Here is a tiny trained network, its code and every weight. The questions are about switching its units off for an input and a class, where a switched-off unit gives its printed mean instead of its output.

import numpy as np


def w(rows, s, z=0):
    codes = np.array(rows[::2]) - 128.0
    scale = np.full(codes.shape[1], s)
    scale[-1] = z or s
    return codes * scale


def f(y):
    return np.maximum(y, 0)


def log_softmax(a):
    a = a - a.max(-1, keepdims=True)
    return a - np.log(np.exp(a).sum(-1, keepdims=True))


def net(x, mask):
    res = np.array(x, float).reshape(1, 4) / 4 @ E
    y = f(res @ A[0][:, :-1].T + A[0][:, -1])
    res = res + np.where(mask, y, B[0][:, -1]) @ B[0][:, :-1]
    return log_softmax(res[-1] @ U[:, :-1].T + U[:, -1])


A, B = {}, {}
E = w([
[100,110,95,90,52,214,162,104,115,145,118],'x0',
[146,106,143,148,116,135,134,175,3,145,156],'x1',
[122,218,121,206,86,170,99,114,141,174,214],'x2',
[127,130,127,128,128,129,123,124,126,129,125],'x3',
],0.017)
A[0] = w([
[131,72,131,90,169,79,138,138,122,112,89,255],'neuron 0',
[115,108,116,84,61,216,149,113,125,130,116,123],'neuron 1',
[134,156,126,169,150,97,120,130,136,120,146,186],'neuron 2',
[136,114,131,158,143,103,131,154,23,133,151,119],'neuron 3',
[134,110,130,129,105,151,145,156,3,124,150,51],'neuron 4',
[135,132,126,157,126,127,141,146,45,127,163,44],'neuron 5',
[125,54,123,53,118,142,140,126,116,116,72,157],'neuron 6',
[135,89,129,118,128,109,162,165,67,116,128,94],'neuron 7',
],0.024,0.0068)
B[0] = w([
[154,144,115,172,92,87,103,117,140,11,75,244],'neuron 0',
[104,144,3,130,101,169,132,87,95,113,143,228],'neuron 1',
[120,121,156,116,142,112,154,133,191,216,147,213],'neuron 2',
[124,133,199,53,141,177,99,146,70,70,170,244],'neuron 3',
[135,118,117,211,150,78,142,151,49,182,104,253],'neuron 4',
[123,142,167,114,43,148,140,174,136,126,98,216],'neuron 5',
[105,74,148,51,166,146,163,155,139,224,106,239],'neuron 6',
[132,117,122,151,227,145,112,84,92,124,201,203],'neuron 7',
],0.027,0.031)
U = w([
[173,85,148,131,157,56,109,113,221,66,35,253],'0',
[129,140,163,165,159,93,128,112,229,207,174,151],'1',
[175,61,191,130,195,108,67,162,102,57,119,126],'2',
[116,135,206,104,106,157,118,212,119,169,153,56],'3',
[67,35,57,2,120,167,173,81,163,133,63,241],'4',
[77,201,45,145,40,191,117,31,184,152,217,70],'5',
[83,33,92,139,204,165,166,149,55,175,98,100],'6',
[87,181,89,247,22,191,129,168,65,159,155,49],'7',
],0.0088,0.005)

Each question gives the input, the list of numbers given to net, and the class t.
The units are the neurons (one row each of A and B). Each row of codes is followed by its name. A weight is (code - 128) times the scale printed after its matrix; where a second scale follows, it is the last column's (A, B and U).
mask holds one flag per neuron, in row order. A switched-off neuron (its flag False) gives its mean, the last column of its row in B, instead of its output. The means were averaged over made-up inputs and are rounded, as every weight is.
A unit's drop is (log p(t) with every unit on - log p(t) with that unit switched off) / (log p(t) with every unit on - log p(t) with every unit switched off).
The circuit of an input: a set's keep is (log p(t) with only the set's units on - log p(t) with every unit switched off) / (log p(t) with every unit on - log p(t) with every unit switched off). Starting from all 8 units, units are removed one at a time, each time the one whose removal leaves the highest keep (on an exact tie, the one counted first), for as long as the keep stays at least 0.8.
circuit, biggest first: the units of the circuit, biggest drop first
k most important neurons: the k neurons with the biggest drops, biggest first
drop of u: that unit's drop, to one decimal
input [-3,8,-2,8], class 2: circuit, biggest first => neuron 3
input [-3,2,-8,7], class 2: circuit, biggest first => neuron 0; neuron 7
input [1,-5,-8,-6], class 4: 2 most important neurons => neuron 6; neuron 4
input [-2,-4,3,1], class 1: 3 most important neurons => neuron 1; neuron 0; neuron 3
input [-6,6,0,7], class 2: 3 most important neurons => neuron 7; neuron 6; neuron 3
input [3,-1,5,3], class 5: 2 most important neurons => neuron 4; neuron 6
input [6,8,1,4], class 7: 2 most important neurons => neuron 5; neuron 1
input [2,-4,0,0], class 4: 2 most important neurons => neuron 4; neuron 7
input [-1,7,7,5], class 3: 2 most important neurons => neuron 3; neuron 1
input [1,5,2,-7], class 7: 2 most important neurons => neuron 6; neuron 4
input [-1,7,7,3], class 3: 2 most important neurons => neuron 3; neuron 1
input [0,-6,-8,5], class 0: 2 most important neurons => neuron 0; neuron 1
input [-7,5,1,6], class 3: 2 most important neurons => neuron 5; neuron 2
input [8,-2,1,5], class 5: circuit, biggest first => neuron 1
input [8,0,-4,-5], class 4: 2 most important neurons => neuron 6; neuron 1
input [-3,1,1,-2], class 3: 2 most important neurons => neuron 1; neuron 0
input [7,-3,-4,-5], class 4: drop of neuron 6 => 0.4
input [-1,-3,8,-3], class 1: drop of neuron 1 => 0.5
input [3,3,1,-6], class 7: drop of neuron 6 => 1.0
input [-2,-2,-8,-5], class 0: circuit, biggest first => neuron 0
